[  42  -43   64 -183   -5  -28 -110  -22 -127   31   60  102  -43    4
  -94  -48  -13   78 -118 -113  -44   35  -36   94   94  -97  108   41
   30  -32   13 -170]
5
[ 211  -98   19 -396   79  -74 -156   -7 -317  -24  196  173 -111  118
 -177 -279  128   80 -318 -189 -116  148  -55  184   74 -212  233   82
  153  -65   62 -352]
8
[ 134   33 -161  188  260  111  256   45    2  -71   63 -145   63  205
  117 -274  414 -129   28  239  140  -34  286  -20 -251 -119  -96  -58
   41  -28  168    3]
12
[ -13  174 -101  500   78  107  315   88  249  -13 -144 -164  112  -12
  201   62  155 -219  269  327  173 -130  279 -234 -253  142 -283 -160
 -151   41   35  254]
4
[ -13  -43 -103   37  -19  -28   -2   40  -22  -52   12 -108   24    9
   54  -44   12   19   55   28   65   -7  -15  -56  -20   36  -11  -43
    4   31  -69   86]
5
[ 176 -199 -167 -454  204  -13  -87   -3 -385 -117  295  -26  -65  306
  -54 -478  315  126 -316 -158  -13   96  -69  204   57 -349  298  101
  285  -50  146 -327]
0
[ 115  -33  -88 -172  -35  -36  -67   27 -182  -33  106   36  -32   30
  -18 -126   22   59 -105  -27   29  101   -2  -33    8  -37  121   -8
   11    5  -38 -134]
1
[-194   15    7  278  -33  -30   20    2  231  -52 -172 -128  100 -138
   86  208 -119  -13  293   14   51 -148  -87  -76  -18  144 -165  -46
  -32   13  -90  297]
10
[-309  232   97  861  -80  140  295   26  626   59 -419 -211  211 -300
  232  515 -172 -219  581  325  150 -299  187 -299 -188  392 -506 -183
 -322   60  -85  621]
8
[-119 -151 -137  -24   58  -51  -29   22  -28 -148   24 -192   47   64
   66  -67   58   63   38  -91   49  -72 -152   27   31  -65   32   -6
  139   -2  -24  112]
4
[ -52  127  116  208 -138   33   11    7  150   83 -140   68   52 -181
   14  263 -191  -62  135   73   26  -58   45 -116  -12  168 -136  -53
 -162   13  -62  129]
1
[  68   81  -13   58 -104   10   15   41    4   52   -4    9  -33  -84
   36   29  -68  -10   48  103   58   56   96 -175  -15  122  -26  -74
 -168   88 -105    4]
5
[ 477   88  -22 -456  -25   55  -10   56 -388  146  309  234 -187  158
 -134 -401  177   18 -407   80  -23  323  287  -41  -12 -106  229   -5
  -81   65   40 -559]
6
[-124   -6  -70  353  242   47  155   23  191 -140  -75 -242  154   79
  140  -51  288 -114  226   59   87 -234   34   76 -130 -103 -179    1
  119  -48  119  301]
7
[-152  130  -23  383  -75   42  130   57  251    8 -162 -109   90 -145
  145  261 -101 -112  250  180  109 -121   86 -186 -111  199 -201  -78
 -169   35  -86  269]
3
[ -65  -93   41 -130  -63  -99 -158   -4  -64  -30   23   34  -13  -63
  -73  100 -130   83  -18 -174  -51  -30 -177   42  132  -48   57   27
   44    6  -57  -27]
2
[ 179  -21  -96   71  489  185  246   10 -110 -114  137 -130   78  406
   69 -446  600 -156 -134  103   80 -138  256  255 -246 -404  -10   69
  284 -147  365  -87]
10
[ 129  107  166 -153 -392  -78 -172   21  -68  168  -40  276  -91 -285
 -166  264 -382   42  -43  -39 -108  164   -8 -200  135  235   16  -86
 -267   98 -240 -159]
7
[ -23  116   60  237  -40   20   76   40  100   23 -128   44   65  -93
    7  175  -59 -105  132   65   11  -86   77  -86  -74   90 -165  -77
  -69  -22  -12  118]
4
[ 217   59   56 -466 -545 -133 -281   14 -263  216  113  297 -232 -270
 -176  109 -515  204 -202  -89 -102  375  -76 -274  239  314  249  -69
 -312  194 -378 -372]
3
[ 268 -173   42 -836 -164 -185 -405  -14 -568   38  311  315 -226   54
 -325 -255 -143  268 -506 -405 -206  332 -216  165  289 -174  464  120
  133   -8 -108 -594]
4
[  40  -22   93 -461 -581 -180 -359    5 -206  188   33  287 -173 -364
 -190  293 -665  276  -63 -177  -85  302 -209 -306  339  341  195  -81
 -289  200 -399 -273]
0
[-217   78  -45  276 -117  -78   18   52  249  -28 -159 -131   77 -192
  110  281 -182  -45  282   57   71  -91  -79 -194   -9  250 -117  -66
 -115   40 -190  291]
9
[ 161   38   59 -366 -504 -112 -266   27 -205  179   78  273 -185 -303
 -181  174 -489  180 -125  -81  -82  328  -62 -318  219  312  162  -95
 -344  177 -364 -250]
6
[ 305  154 -105  -19  194  182  244   50  -97   68  155  -38  -32  225
   70 -413  410 -123 -153  268   93  102  413  -31 -201 -103   35  -18
  -47   30  172 -224]
7
[-140 -111 -155  311  626   20  223   11  129 -287   -3 -312  191  345
  167 -333  669 -141  111   39  111 -301    5  366 -265 -384 -108  136
  416 -241  363  244]
1
[-369   99   23  768  -55   -7  154   45  515  -68 -339 -234  210 -275
  203  516 -145 -167  554  159  138 -320   -5 -230 -128  284 -428 -144
 -188   31 -131  649]
3
[ 105  212  199   69 -236   41   -3   18  100  203  -89  170  -56 -225
  -62  239 -246  -45   41  115  -10   90  158 -199   36  245  -84  -86
 -298  109 -116  -75]
12
[-190   98  137  217 -293  -87  -83   20  234   76 -218   39   25 -339
   -7  480 -423   -9  249  -21    2  -58 -115 -216  104  307 -138  -87
 -227   93 -229  205]
12
[-116  163   74  459  -86   36  154   39  304   51 -255   -3  111 -196
   79  367 -160 -169  310  165   64 -167  118 -194  -90  221 -295 -140
 -166    2  -40  253]
4
[-184  -82 -150  257   40  -26   72   31  144 -145 -103 -272  113   -6
  155   68   27  -11  239   15  109 -176 -109  -65  -24   45 -122  -71
   60   11  -35  295]
4
[-119   25 -153  430  141   72  228   40  226 -111 -109 -234  138   36
  195    6  189 -125  276  203  146 -181  122 -103 -185   32 -210 -107
  -13   -6   33  330]
5
[-232  -19    9  266    0  -96  -15   18  194  -88 -152 -106   91 -144
   47  244  -85  -25  246  -45   32 -158 -137  -39  -10   89 -153  -39
   -5  -19  -77  300]
3
[-107   68  -29  373  172   37  154   59  192  -71 -122 -139  144    8
  106  108  146 -159  199   81   99 -220   70    9 -133  -26 -195  -34
   42  -77   83  242]
6
[ 510  -16   26 -682   -4   84  -97  -32 -515  156  368  247 -245  243
 -178 -547  163  152 -577  -16  -78  355  226  112   65 -225  390   70
    0   42   88 -715]
5
[-179   10  -75  264  -93    4   33   36  203  -53 -126 -119   90 -171
  107  227 -116  -34  242   84   90  -81  -43 -180  -32  199 -149  -90
 -127   48 -138  297]
11
[ -99  124  243 -147 -569 -114 -264   26   71  250 -105  284 -111 -497
 -169  569 -710  129  100  -91  -64  196  -74 -370  292  427  -27 -113
 -435  220 -380  -48]
6
[ 185  158   41   -8 -205   56   36   65  -20  135    6  146  -54 -132
  -28   82 -155  -41  -16  191   42  166  220 -264  -75  235  -33 -116
 -266   99 -131 -119]
11
[ 369  165   79 -152    2  105   66   41 -211  180  148  231 -118   62
 -109 -207  134  -78 -258  133  -16  213  355  -70  -84  -18   58  -32
 -163   46   52 -356]
8
[ 127  218   21  175 -151   89  151   75   95  163  -19   48  -14 -121
   59   90  -35 -115   84  293  105  112  321 -324 -115  234 -140 -140
 -337  136 -107  -11]
9
[-114   76  155  118 -298  -54 -106   -2  108   94 -147  143   10 -297
  -77  409 -386   27  164  -39  -48  -10  -67 -180   88  237 -118  -87
 -210   54 -193  119]
3
[ 450  -64   24 -755 -255  -41 -241  -13 -518  180  338  350 -289   50
 -251 -319 -107  197 -537  -89 -127  438   78  -15  181  -66  409   31
 -117   85 -112 -702]
5
[  -5  129   46  321   62   69  144   40  176   13 -121  -47   82  -50
   63  111   73 -153  161  156   55 -112  163  -86 -143   68 -196  -64
  -88  -11   35  184]
7
[  10 -259 -184 -324   76 -152 -180   -1 -253 -198  173  -70  -49  114
  -44 -243  102  170 -119 -218  -10   67 -251   92   97 -171  231   43
  216  -21  -34 -101]
11
[ -45  -53   48  -90  -67 -102 -152    1  -70  -26  -17   73   -8  -84
  -72   94 -121   69  -31 -161  -51  -29 -176   36  102  -11   67   23
   21  -31  -67  -29]
0
[ 106   87   14   47   94   23   75   38  -17   41   26   42    1   61
   -6  -45  100  -86  -53   65   31  -34  145   27  -77  -47   -5   -7
    1  -38   82 -121]
2
[ -65 -142  -62 -176 -208 -183 -230   -1  -97  -71   17   -1  -54 -147
  -53   94 -232  174   15 -177  -34   74 -268  -78  166   94  119  -16
  -23   52 -231   -6]
12
[ 343  -95  -29 -510  146    3  -90   -6 -460  -15  302  155 -108  280
 -192 -448  277   71 -413 -160  -83  169   55  215   37 -339  286   68
  230  -58  163 -488]
12
[ -39   65   43  171 -105    2   27    2  123   38 -106   -1   50 -141
    2  181 -135  -14  158   51    5  -54   36 -145  -19  150 -122 -106
 -134   43  -92  128]
2
[  73  161  247 -201 -563  -65 -233   17  -11  286  -72  332 -151 -412
 -191  420 -635   97  -26  -54 -127  244   -1 -310  234  406   37  -93
 -405  205 -360 -155]
7
[ 155  -34   95 -456 -211 -152 -276    8 -279   95  128  288 -168  -95
 -211    5 -233  142 -266 -225 -127  216 -141   16  209    2  257   43
  -52   31 -135 -365]
0
[   3 -327 -147 -435   32 -163 -257   -6 -355 -192  183  -36  -34  123
  -95 -221    2  226 -189 -333  -46   42 -346  194  162 -225  272   83
  303  -69  -26 -177]
8
[-247 -256 -114 -181  -66 -208 -232   11  -60 -179   19 -139   26  -60
  -19   74 -145  172   52 -297  -20  -39 -421   82  190  -26  128   49
  174  -10 -150  110]
8
[ 224 -167 -258 -218  457   82  149   11 -297 -169  296 -175  -12  476
   51 -678  656    0 -266   17   71   18  165  247 -149 -428  171   79
  342  -99  289 -238]
4
[-266   51  -12  516  -55    2  113   46  320  -56 -230 -164  175 -200
  113  378 -117  -96  434  106   96 -201   13 -233  -99  199 -335 -154
 -143   60 -100  481]
2
[ 251   48  -48 -205   -8   23    0   64 -201   58  174   74  -93   74
  -35 -215  107   10 -183   58   32  157  157  -67  -14  -43  111  -14
  -70   67    0 -254]
6
[-170 -109 -111  231  335   16   95   18   82 -224  -29 -213  155  177
  109  -78  306  -88  128  -64   80 -283  -99  206  -98 -244  -67   58
  292 -146  193  226]
11
[ 278 -113   62 -776 -417 -242 -449    1 -494  108  196  291 -229  -88
 -291  -72 -425  294 -403 -380 -199  308 -301   71  359   35  461   73
   26   47 -273 -568]
7
[-129   11    3  205   53  -59   -6    7  152  -61 -100  -89   69  -66
   55  108   -9  -30  166  -28   43 -127  -67   15  -15   48  -76    7
   19  -42  -28  206]
1
[ 325   64   25 -178  209  103   92    5 -198   79  205  116  -89  250
  -56 -341  324  -85 -308   69   -7   52  250  166  -73 -257  132   63
   74  -58  235 -389]
2
[ 122  -62  -84   29  406   92  141   12 -103 -142  122 -101   50  314
   28 -362  503 -102 -106   12   22 -126  129  245 -152 -365   22   76
  282 -130  294  -49]
7
[ 374   42  -43 -390  -86   46  -26   35 -310  123  238  170 -163   81
  -94 -299   84   50 -302   89   -1  291  234 -100    7  -33  205  -21
 -127   84  -14 -450]
7
[ 283   17  -30 -400 -122  -30 -132   39 -327   77  216  232 -154   29
 -133 -190  -27   69 -300  -43  -43  254   71  -60   62  -19  245    8
  -67   48  -76 -403]
11
[ 40  -5 -78 -43 -44 -43 -20  45 -45 -16  42 -29 -17   6  10 -19 -43   3
  -9   5  28  14 -20 -58  -5  38  51 -26   4  22 -47 -46]
2
[ -44  -94 -122  -99  -79 -115 -103   38  -61  -63   62  -69  -26  -70
   21   17  -75   96   41  -51   57   50 -127 -121   72   55   71  -34
  -48   68 -130   11]
2
[ 123  185  -10  337  216  202  311   32  134   46  -29  -55   69  122
   93 -119  334 -212   74  267   85 -100  369  -44 -225  -64 -190  -71
  -64  -25  194   64]
6
[ -90  -69   87 -190 -244 -164 -257  -10  -48   30  -37  112  -65 -220
 -121  208 -351  139  -20 -225  -92   65 -266  -25  222  135  106   18
  -61   35 -203  -45]
8
[ 278   65  -13 -302 -131   16  -51   26 -206  135  166  125 -156   32
  -65 -188  -45   58 -242   52  -22  223  123  -81   42   46  188   -1
 -129   87  -65 -350]
2
[-139 -181 -176  -46  123 -130  -72   21  -39 -186   43 -190   34   80
   62  -95  109   65   18 -146   45  -84 -211   92   51 -103   81   36
  198  -45  -16   86]
4
[-152 -326 -263 -109  280 -145  -82   29 -175 -334  101 -246   88  226
   58 -214  250   95  -11 -240   57 -160 -298  227   20 -314  127   76
  426 -135  105   75]
4
[-253  155  120  473 -208  -13   42   30  354   55 -291  -19  115 -313
   84  496 -313 -101  403   70   48 -188  -31 -215   16  265 -283 -116
 -225   58 -162  374]
5
[  -5  175  113  193 -196    7   50   21  200  137 -140   65  -12 -217
   -2  250 -221  -63  170  137   19   32  122 -217  -19  275 -134  -95
 -259   94 -131   77]
12
[  13 -171  -21 -311   57  -90 -158  -23 -201  -73  129   16  -56   92
  -93 -167   61  129 -165 -217  -55   35 -175  165  146 -206  201   66
  172  -33   27 -173]
5
